Moves between states:
x980: j>x663, d>x463, e>x4, c>x619
x37: j>x273, d>x965, e>x664, c>x477
x422: j>x94, d>x896, e>x394, c>x554
x394: j>x811, d>x244, e>x393, c>x448
x132: j>x298, d>x309, e>x812, c>x699
x211: j>x59, d>x370, e>x250, c>x231
x250: j>x619, d>x727, e>x58, c>x992
x668: j>x174, d>x207, e>x981, c>x273
x161: j>x160, d>x790, e>x743, c>x298
x51: j>x214, d>x695, e>x105, c>x726
x184: j>x132, d>x699, e>x309, c>x663
x663: j>x699, d>x4, e>x291, c>x463
x623: j>x224, d>x184, e>x132, c>x219
x566: j>x341, d>x173, e>x777, c>x761
x716: j>x554, d>x662, e>x823, c>x71
x695: j>x105, d>x341, e>x895, c>x566
x219: j>x184, d>x663, e>x699, c>x980
x341: j>x895, d>x777, e>x231, c>x173
x477: j>x965, d>x55, e>x871, c>x811
x166: j>x477, d>x811, e>x55, c>x394
x826: j>x694, d>x577, e>x980, c>x59
x598: j>x210, d>x421, e>x249, c>x356
x463: j>x4, d>x387, e>x428, c>x58
x726: j>x695, d>x566, e>x341, c>x22
x356: j>x421, d>x49, e>x527, c>x717
x782: j>x470, d>x268, e>x717, c>x995
x871: j>x721, d>x967, e>x943, c>x809
x699: j>x309, d>x291, e>x531, c>x4
x493: j>x194, d>x688, e>x723, c>x721
x451: j>x910, d>x595, e>x535, c>x194
x428: j>x388, d>x320, e>x91, c>x214
x882: j>x598, d>x356, e>x421, c>x470
x812: j>x437, d>x716, e>x554, c>x531
x910: j>x22, d>x535, e>x761, c>x595
x22: j>x566, d>x761, e>x173, c>x535
x244: j>x393, d>x224, e>x301, c>x623
x809: j>x967, d>x161, e>x160, c>x301
x965: j>x664, d>x871, e>x721, c>x55
x619: j>x463, d>x58, e>x387, c>x727
x694: j>x219, d>x980, e>x663, c>x577
x721: j>x688, d>x943, e>x782, c>x967
x995: j>x268, d>x982, e>x255, c>x743
x943: j>x782, d>x995, e>x268, c>x160
x790: j>x743, d>x437, e>x422, c>x812
x723: j>x882, d>x470, e>x356, c>x782
x309: j>x812, d>x531, e>x716, c>x291
x450: j>x534, d>x826, e>x694, c>x851
x982: j>x255, d>x94, e>x166, c>x422
x437: j>x422, d>x554, e>x896, c>x716
x989: j>x201, d>x174, e>x912, c>x668
x390: j>x957, d>x201, e>x635, c>x989
x388: j>x71, d>x91, e>x450, c>x320
x298: j>x790, d>x812, e>x437, c>x309
x967: j>x943, d>x160, e>x995, c>x161
x635: j>x478, d>x918, e>x471, c>x912
x534: j>x484, d>x694, e>x219, c>x826
x554: j>x896, d>x823, e>x448, c>x662
x531: j>x716, d>x71, e>x662, c>x388
x231: j>x370, d>x957, e>x992, c>x390
x595: j>x535, d>x882, e>x598, c>x723
x174: j>x912, d>x981, e>x451, c>x207
x105: j>x198, d>x895, e>x211, c>x341
x387: j>x428, d>x214, e>x320, c>x51
x662: j>x823, d>x534, e>x484, c>x450
x851: j>x826, d>x59, e>x577, c>x211
x160: j>x995, d>x743, e>x982, c>x790
x4: j>x291, d>x428, e>x388, c>x387
x895: j>x211, d>x231, e>x370, c>x777
x981: j>x451, d>x194, e>x595, c>x493
x393: j>x809, d>x301, e>x161, c>x224
x214: j>x320, d>x105, e>x198, c>x695
x301: j>x161, d>x298, e>x790, c>x132
x912: j>x918, d>x451, e>x910, c>x981
x173: j>x777, d>x292, e>x390, c>x210
x478: j>x514, d>x471, e>x726, c>x918
x484: j>x623, d>x219, e>x184, c>x694
x59: j>x577, d>x250, e>x619, c>x370
x514: j>x51, d>x726, e>x695, c>x471
x918: j>x471, d>x910, e>x22, c>x451
x896: j>x394, d>x448, e>x244, c>x823
x717: j>x49, d>x796, e>x37, c>x255
x49: j>x527, d>x37, e>x273, c>x796
x91: j>x450, d>x851, e>x826, c>x198
x811: j>x55, d>x393, e>x809, c>x244
x577: j>x980, d>x619, e>x463, c>x250
x320: j>x91, d>x198, e>x851, c>x105
x268: j>x717, d>x255, e>x796, c>x982
x194: j>x595, d>x723, e>x882, c>x688
x71: j>x662, d>x450, e>x534, c>x91
x664: j>x493, d>x721, e>x688, c>x871
x761: j>x173, d>x210, e>x292, c>x598
x421: j>x249, d>x527, e>x668, c>x49
x210: j>x292, d>x249, e>x989, c>x421
x796: j>x37, d>x477, e>x965, c>x166
x527: j>x668, d>x273, e>x207, c>x37
x207: j>x981, d>x493, e>x194, c>x664
x224: j>x301, d>x132, e>x298, c>x184
x94: j>x166, d>x394, e>x811, c>x896
x448: j>x244, d>x623, e>x224, c>x484
x198: j>x851, d>x211, e>x59, c>x895
x688: j>x723, d>x782, e>x470, c>x943
x255: j>x796, d>x166, e>x477, c>x94
x201: j>x635, d>x912, e>x918, c>x174
x470: j>x356, d>x717, e>x49, c>x268
x292: j>x390, d>x989, e>x201, c>x249
x727: j>x58, d>x514, e>x51, c>x478
x58: j>x387, d>x51, e>x214, c>x514
x823: j>x448, d>x484, e>x623, c>x534
x743: j>x982, d>x422, e>x94, c>x437
x957: j>x992, d>x635, e>x478, c>x201
x273: j>x207, d>x664, e>x493, c>x965
x291: j>x531, d>x388, e>x71, c>x428
x992: j>x727, d>x478, e>x514, c>x635
x535: j>x761, d>x598, e>x210, c>x882
x55: j>x871, d>x809, e>x967, c>x393
x370: j>x250, d>x992, e>x727, c>x957
x777: j>x231, d>x390, e>x957, c>x292
x249: j>x989, d>x668, e>x174, c>x527
x471: j>x726, d>x22, e>x566, c>x910

The rows follow the links: the fewer symbols apart two states are, the more alike their rows tend to be.

Named rows; a name shown again gets a slightly different row:
x871: [-36, 0, 100, 12, -11, 95, 17, 96, -47, -6, 46, 9, -9, -121, -56, 88, -5, -79, -11, 61, 39, -30, 47, -11, 69, 1, -72, 3, 5, -43, -9, -76, 83, 3, -78, -25, -8, 60, -6, 100, -40, 12, -77, 43, 50, 22, 63, -2, -4]
x184: [2, 57, -13, 23, 56, -22, 34, -73, 45, -19, -5, -55, -35, 102, 64, -15, -79, 15, -46, -76, -5, 22, 93, -25, -11, 19, 69, 55, 66, 40, -26, 2, -75, 135, 15, 76, -47, -52, -11, -14, 99, 42, 28, -59, -71, 25, -11, -36, -25]
x394: [-40, 43, 70, 45, 44, 64, 79, 7, 13, -29, 30, -37, -73, 22, -9, 65, -63, -48, -74, -29, 30, -1, 114, -46, 46, 31, 13, 46, 52, 7, -61, -57, -14, 103, -59, 86, -38, -7, -17, 75, 49, 87, -60, -27, -20, 56, 44, -27, -40]
x896: [-38, 51, 51, 9, 51, 45, 10, 85, -56, -13, 18, -28, -12, -120, 18, 39, -74, -40, -23, 68, 20, -25, 125, -3, 38, 7, -75, 54, 60, -50, -10, -46, 88, 125, -44, -26, -48, 68, -7, 50, 74, 13, -43, 16, 46, 11, 29, -42, -7]
x268: [-51, 5, 97, 34, -13, 93, 46, 76, -43, -26, 45, 12, -57, -92, -62, 87, 1, -80, -43, 31, 38, -12, 37, -30, 73, 19, -55, -4, -2, -34, -44, -77, 56, -11, -78, 32, 4, 45, -17, 101, -43, 51, -87, 30, 35, 41, 61, 12, -24]
x437: [-26, 44, 43, -10, 46, 38, -7, 93, -57, 1, 25, -31, 18, -115, 25, 40, -75, -35, -8, 76, 16, -30, 119, 8, 27, -3, -74, 54, 69, -53, 12, -34, 92, 123, -33, -52, -50, 66, 5, 42, 75, -19, -36, 20, 35, -10, 20, -49, 7]
x663: [-12, 47, -58, -14, 52, -54, -19, 64, -55, 7, -22, -26, 21, -117, 80, -51, -64, 47, 3, 71, -24, -28, 56, 9, -42, -12, -69, 45, 58, -44, 12, 42, 85, 109, 50, -62, -45, 62, 8, -61, 104, -18, 54, 29, 38, -20, -38, -50, 6]
x198: [-56, 4, -109, 40, 15, -94, 49, 22, -25, -29, -47, 0, -69, -68, 70, -89, -12, 88, -46, 16, -47, -23, -36, -47, -74, 31, -40, 12, 1, -28, -55, 85, 49, 16, 88, 46, -5, 33, -17, -97, 51, 57, 84, 19, 31, 27, -63, 1, -30]
x249: [-23, -54, 20, 45, -66, 26, 65, -41, 37, -30, 14, 38, -71, 63, -75, 25, 84, -19, -42, -67, 15, 12, -99, -44, 12, 27, 44, -60, -66, 24, -49, -25, -56, -134, -19, 89, 53, -34, -14, 28, -106, 73, -26, -2, -8, 40, 14, 63, -35]
x965: [-40, -7, 100, 46, -16, 89, 71, 34, 0, -34, 47, 7, -75, -15, -74, 78, 14, -79, -58, -15, 43, -6, 27, -51, 71, 39, -6, -7, -8, -9, -57, -83, 15, -16, -88, 68, 15, 10, -18, 102, -56, 75, -82, 12, 6, 59, 65, 17, -39]
x761: [50, -56, -12, -54, -60, -19, -65, -6, 5, 36, -10, 48, 80, 3, -49, -19, 87, 18, 81, 28, -7, 3, -123, 48, -13, -42, 2, -67, -75, 7, 62, 23, -2, -147, 10, -83, 55, -1, 18, -21, -96, -84, 19, 24, 16, -54, -13, 37, 44]
x55: [35, 19, 105, -40, 13, 89, -60, 43, -11, 29, 47, -10, 72, -23, -48, 80, -23, -85, 54, 40, 44, -2, 73, 53, 73, -36, -14, 15, 24, -12, 65, -82, 25, 36, -80, -75, -9, 8, 19, 103, -8, -72, -88, 3, 3, -32, 62, -16, 41]
x598: [-43, -55, 18, 51, -59, 32, 71, -14, 22, -40, 10, 45, -74, 22, -83, 21, 85, -20, -54, -48, 11, 3, -90, -46, 20, 31, 19, -63, -69, 14, -62, -28, -26, -130, -27, 95, 49, -16, -19, 32, -115, 80, -25, 16, 5, 51, 22, 59, -38]
x726: [-1, -35, -88, 25, -35, -63, 40, -90, 45, -25, -34, 16, -46, 93, 23, -70, 58, 68, -21, -69, -30, 21, -102, -27, -58, 21, 60, -42, -52, 47, -32, 68, -68, -83, 63, 71, 25, -49, -10, -80, -36, 45, 69, -24, -34, 26, -48, 35, -23]
x320: [-16, 20, -94, 34, 21, -79, 52, -69, 33, -22, -43, -25, -54, 73, 77, -79, -23, 79, -52, -63, -38, 17, -17, -30, -67, 18, 46, 15, 20, 33, -44, 72, -59, 42, 78, 77, -18, -40, -11, -99, 65, 58, 78, -38, -40, 29, -60, -1, -29]
x535: [27, -50, 4, 8, -64, 2, 3, -78, 58, -3, 7, 40, 0, 128, -59, 8, 90, -8, 11, -75, 5, 38, -107, -1, -1, 5, 76, -62, -69, 42, -5, -2, -89, -137, -10, 43, 51, -70, -4, 3, -100, 10, -6, -24, -35, 1, 4, 50, -2]
x94: [22, 35, 82, 7, 32, 76, 18, -58, 52, -6, 36, -39, -9, 117, -18, 68, -41, -69, -20, -79, 30, 29, 96, -7, 66, 7, 69, 38, 47, 38, -11, -64, -87, 76, -78, 45, -28, -60, 5, 83, 22, 16, -62, -58, -62, 21, 46, -33, -8]
x51: [13, -9, -97, -36, -5, -89, -49, 30, -34, 29, -43, 20, 55, -70, 50, -91, 19, 76, 54, 61, -43, -15, -65, 35, -70, -27, -45, -7, -13, -19, 48, 82, 56, -25, 86, -85, 9, 41, 18, -105, 17, -63, 77, 33, 42, -49, -62, 6, 32]
x527: [11, -35, 68, -28, -48, 63, -37, 78, -44, 28, 26, 45, 44, -87, -80, 54, 62, -42, 49, 68, 27, -15, -47, 30, 47, -26, -55, -38, -48, -33, 35, -56, 68, -97, -56, -74, 39, 42, 15, 63, -102, -51, -54, 45, 54, -23, 41, 32, 26]
x554: [38, 56, 34, -50, 62, 23, -75, 18, -13, 39, 9, -42, 83, -16, 44, 19, -88, -16, 44, 33, 10, -5, 119, 52, 16, -33, -8, 59, 70, -6, 71, -16, 15, 139, -21, -82, -55, 4, 14, 22, 93, -79, -22, -13, -12, -42, 14, -61, 40]
x58: [-50, -2, -107, 17, 1, -92, 20, 53, -53, -8, -46, 14, -23, -116, 58, -92, 6, 82, -24, 64, -41, -31, -55, -19, -70, 4, -70, 1, 4, -42, -16, 90, 81, 0, 81, -7, 4, 59, -4, -103, 39, 18, 87, 43, 51, 9, -61, 0, -11]

Each walk starts at a row. The symbols on each line, taken left to right, move it on to the next state.
Each answer is a row, close to the row of the state it stands for.
new walk
[49, 56, 0, -16, 62, 1, -35, -67, 43, 14, 3, -59, 33, 112, 56, -1, -82, -1, 8, -50, -1, 26, 103, 12, 2, -9, 67, 57, 73, 46, 23, -9, -82, 134, -4, 3, -52, -58, 1, 3, 94, -29, 1, -63, -74, -21, -1, -58, 12]
e e j c d j: [42, 55, -2, -1, 58, -7, -10, -84, 48, 4, -1, -63, 4, 122, 56, -9, -82, 1, -10, -64, 5, 31, 103, 9, 3, -3, 77, 57, 68, 51, 4, 7, -89, 131, 0, 34, -47, -64, 0, -3, 101, -8, 9, -69, -69, -1, -9, -53, 3]
j j c j d j j c: [55, 59, 21, -47, 69, 7, -58, -44, 23, 30, 8, -57, 74, 61, 53, 8, -88, -5, 45, -15, 11, 16, 116, 41, 6, -30, 45, 65, 68, 27, 60, -8, -45, 144, -16, -53, -57, -37, 10, 19, 99, -68, -11, -39, -50, -40, 4, -60, 26]
new walk
[30, 14, 106, -35, 9, 86, -56, 53, -26, 29, 44, -11, 68, -48, -47, 92, -22, -79, 49, 51, 45, -13, 67, 41, 72, -30, -30, 15, 19, -27, 54, -74, 49, 36, -78, -84, -13, 26, 12, 104, -14, -69, -87, 15, 23, -30, 64, -21, 30]
e e c j c c j d e: [0, 56, 46, -19, 54, 39, -37, 82, -49, 15, 22, -38, 40, -105, 27, 34, -81, -32, 12, 71, 16, -24, 117, 22, 31, -18, -64, 64, 67, -43, 27, -28, 82, 131, -31, -77, -46, 58, 10, 33, 74, -42, -38, 11, 33, -23, 22, -47, 20]
j j c e e c j e d: [57, 55, 22, -52, 71, 19, -74, -11, 5, 34, 5, -51, 85, 28, 48, 17, -85, -13, 38, 14, 4, 2, 118, 49, 14, -37, 18, 59, 78, 10, 69, -14, -14, 143, -13, -81, -58, -17, 21, 15, 89, -85, -15, -34, -35, -42, 21, -61, 42]
new walk
[-8, -61, 17, 36, -66, 19, 48, -59, 51, -27, 9, 37, -50, 99, -71, 18, 79, -24, -27, -69, 6, 23, -95, -31, 19, 28, 62, -60, -63, 34, -42, -12, -76, -137, -15, 86, 44, -49, -17, 20, -103, 51, -18, -14, -19, 37, 16, 64, -26]
e c d c e c: [-5, 9, 101, -19, 4, 82, -29, 89, -49, 6, 44, 6, 39, -104, -53, 78, -11, -69, 19, 74, 35, -28, 55, 22, 67, -23, -66, 8, 14, -47, 21, -77, 77, 15, -76, -58, -7, 55, 10, 100, -24, -32, -84, 39, 45, -13, 57, -12, 7]
e e e c e e: [52, 16, 111, -45, 14, 85, -68, 10, 7, 35, 40, -20, 74, 18, -40, 89, -33, -85, 59, 18, 43, 9, 86, 49, 68, -39, 11, 16, 25, -2, 57, -80, -10, 48, -82, -72, -15, -11, 15, 101, -3, -81, -84, -11, -13, -39, 67, -26, 39]
new walk
[-56, 49, 56, 27, 46, 49, 48, 76, -49, -26, 27, -29, -57, -86, 14, 52, -70, -44, -57, 31, 30, -22, 116, -30, 41, 23, -60, 57, 57, -43, -40, -44, 70, 117, -46, 29, -52, 48, -15, 55, 62, 62, -55, 20, 23, 40, 34, -40, -29]
j j c d d e j d: [10, 58, 39, -36, 61, 31, -48, 65, -42, 24, 10, -36, 61, -85, 33, 27, -86, -26, 31, 72, 11, -20, 122, 34, 25, -26, -52, 52, 66, -38, 51, -27, 66, 128, -31, -88, -58, 44, 15, 28, 78, -62, -24, 8, 25, -30, 15, -58, 28]
c d d j j d e: [-14, 52, -29, 26, 69, -21, 54, -60, 24, -25, -5, -56, -56, 82, 62, -18, -85, 28, -61, -67, -11, 28, 90, -38, -18, 24, 50, 67, 67, 29, -38, 15, -62, 135, 18, 80, -54, -48, -16, -17, 104, 59, 22, -47, -58, 35, -8, -42, -31]
new walk
[52, -19, -90, -42, -9, -91, -69, -49, 20, 31, -51, 16, 77, 38, 41, -89, 29, 78, 69, 3, -45, 10, -87, 47, -67, -32, 26, -28, -23, 16, 59, 80, -21, -48, 81, -58, 14, -17, 19, -98, 4, -78, 84, -6, -6, -57, -61, 8, 36]
d c j j d d c: [55, -59, -7, -53, -68, -11, -61, -33, 23, 31, -7, 49, 71, 47, -56, -20, 89, 16, 82, -2, 3, 9, -118, 49, -8, -34, 20, -61, -68, 15, 60, 6, -34, -137, 13, -68, 58, -25, 12, -20, -104, -82, 13, 5, 5, -55, -10, 44, 37]
j j d j d c e: [61, -59, -4, -42, -65, -7, -49, -53, 41, 34, -7, 40, 67, 82, -57, -8, 87, 9, 71, -25, -5, 22, -118, 37, -3, -28, 53, -66, -66, 35, 51, 9, -57, -145, 9, -37, 52, -46, 7, -6, -103, -63, 8, 0, -17, -46, 3, 45, 31]
new walk
[-44, 54, -57, 18, 58, -45, 32, 63, -48, -14, -28, -26, -37, -116, 84, -45, -76, 41, -41, 56, -26, -25, 70, -21, -36, 16, -72, 49, 60, -40, -19, 45, 89, 119, 41, -1, -48, 57, -12, -49, 112, 31, 41, 21, 35, 15, -30, -39, -13]
d j c j c d j c j: [-29, 9, -103, 43, 21, -89, 60, -56, 9, -28, -45, -12, -67, 40, 72, -91, -21, 75, -57, -45, -36, 12, -19, -46, -64, 26, 24, 17, 17, 16, -58, 82, -26, 36, 85, 81, -11, -19, -14, -103, 67, 71, 82, -25, -26, 33, -68, -5, -38]
e j j c j c c d: [42, -33, -88, -14, -21, -73, -29, -95, 53, 7, -40, 7, 21, 112, 23, -75, 40, 67, 35, -61, -37, 28, -92, 18, -62, -16, 68, -31, -35, 58, 14, 70, -85, -69, 73, 1, 21, -70, 9, -85, -17, -24, 66, -29, -37, -16, -49, 23, 8]
new walk
[11, 21, -91, 11, 28, -79, 11, -95, 50, -9, -41, -29, -13, 113, 75, -71, -31, 67, -23, -64, -35, 26, 0, -9, -58, 9, 64, 24, 27, 45, -17, 72, -79, 46, 72, 53, -23, -59, -8, -86, 70, 14, 78, -48, -52, 1, -49, -16, -6]
c c c d c c: [-25, -38, 55, -6, -52, 48, -5, 87, -51, 0, 27, 51, 3, -119, -77, 52, 71, -48, 16, 67, 21, -28, -52, 2, 38, -2, -68, -47, -56, -49, 1, -41, 87, -107, -47, -44, 46, 57, -4, 56, -98, -16, -47, 59, 67, 2, 36, 41, -8]
c d d d d e c: [-29, 36, 66, 44, 40, 67, 70, -20, 22, -28, 35, -35, -73, 50, -5, 69, -62, -59, -69, -55, 34, 18, 109, -44, 51, 29, 33, 43, 54, 19, -61, -61, -42, 93, -62, 89, -36, -31, -12, 73, 44, 75, -68, -33, -41, 48, 50, -28, -30]
new walk
[38, 26, 88, -5, 27, 76, -6, -53, 52, -1, 38, -39, 17, 113, -23, 74, -49, -64, 5, -67, 35, 27, 94, 7, 59, -7, 68, 32, 34, 45, 13, -68, -88, 67, -75, 21, -31, -58, 14, 87, 22, -11, -65, -52, -68, 5, 53, -24, 8]
d e e j d d d: [-46, 49, 54, 23, 46, 52, 28, 85, -54, -15, 25, -35, -28, -113, 18, 48, -69, -42, -48, 64, 29, -21, 119, -21, 37, 15, -74, 49, 58, -47, -30, -48, 87, 118, -49, 2, -45, 62, -8, 51, 68, 37, -46, 20, 30, 25, 37, -42, -25]
e c c d d j d e: [-8, 45, -57, -29, 55, -64, -28, 51, -44, 15, -30, -25, 42, -96, 83, -56, -62, 44, 25, 74, -25, -20, 53, 25, -47, -12, -58, 42, 52, -42, 28, 50, 81, 107, 51, -75, -38, 51, 8, -69, 97, -42, 56, 21, 34, -30, -40, -43, 22]
new walk
[-40, 60, -42, 54, 65, -30, 75, -8, 1, -41, -14, -50, -76, 9, 84, -28, -75, 27, -79, -35, -16, 8, 90, -52, -27, 42, 8, 61, 66, 6, -67, 24, -5, 131, 30, 81, -52, -10, -16, -42, 117, 78, 31, -28, -33, 40, -21, -39, -39]
j j d j d c e: [-52, 55, -52, 51, 68, -36, 67, 11, -14, -35, -25, -43, -80, -33, 81, -34, -82, 34, -82, -8, -19, -1, 90, -56, -27, 33, -12, 61, 65, -11, -63, 31, 20, 129, 40, 68, -56, 21, -14, -41, 110, 78, 30, -13, -9, 45, -20, -37, -41]
e j c e c e d j: [47, 40, -81, -47, 52, -68, -72, -13, -7, 38, -33, -25, 75, -5, 89, -66, -54, 66, 53, 28, -36, -5, 37, 49, -55, -39, -3, 43, 46, 0, 49, 63, 1, 89, 67, -85, -36, 3, 18, -82, 97, -80, 66, -13, -12, -60, -54, -44, 44]
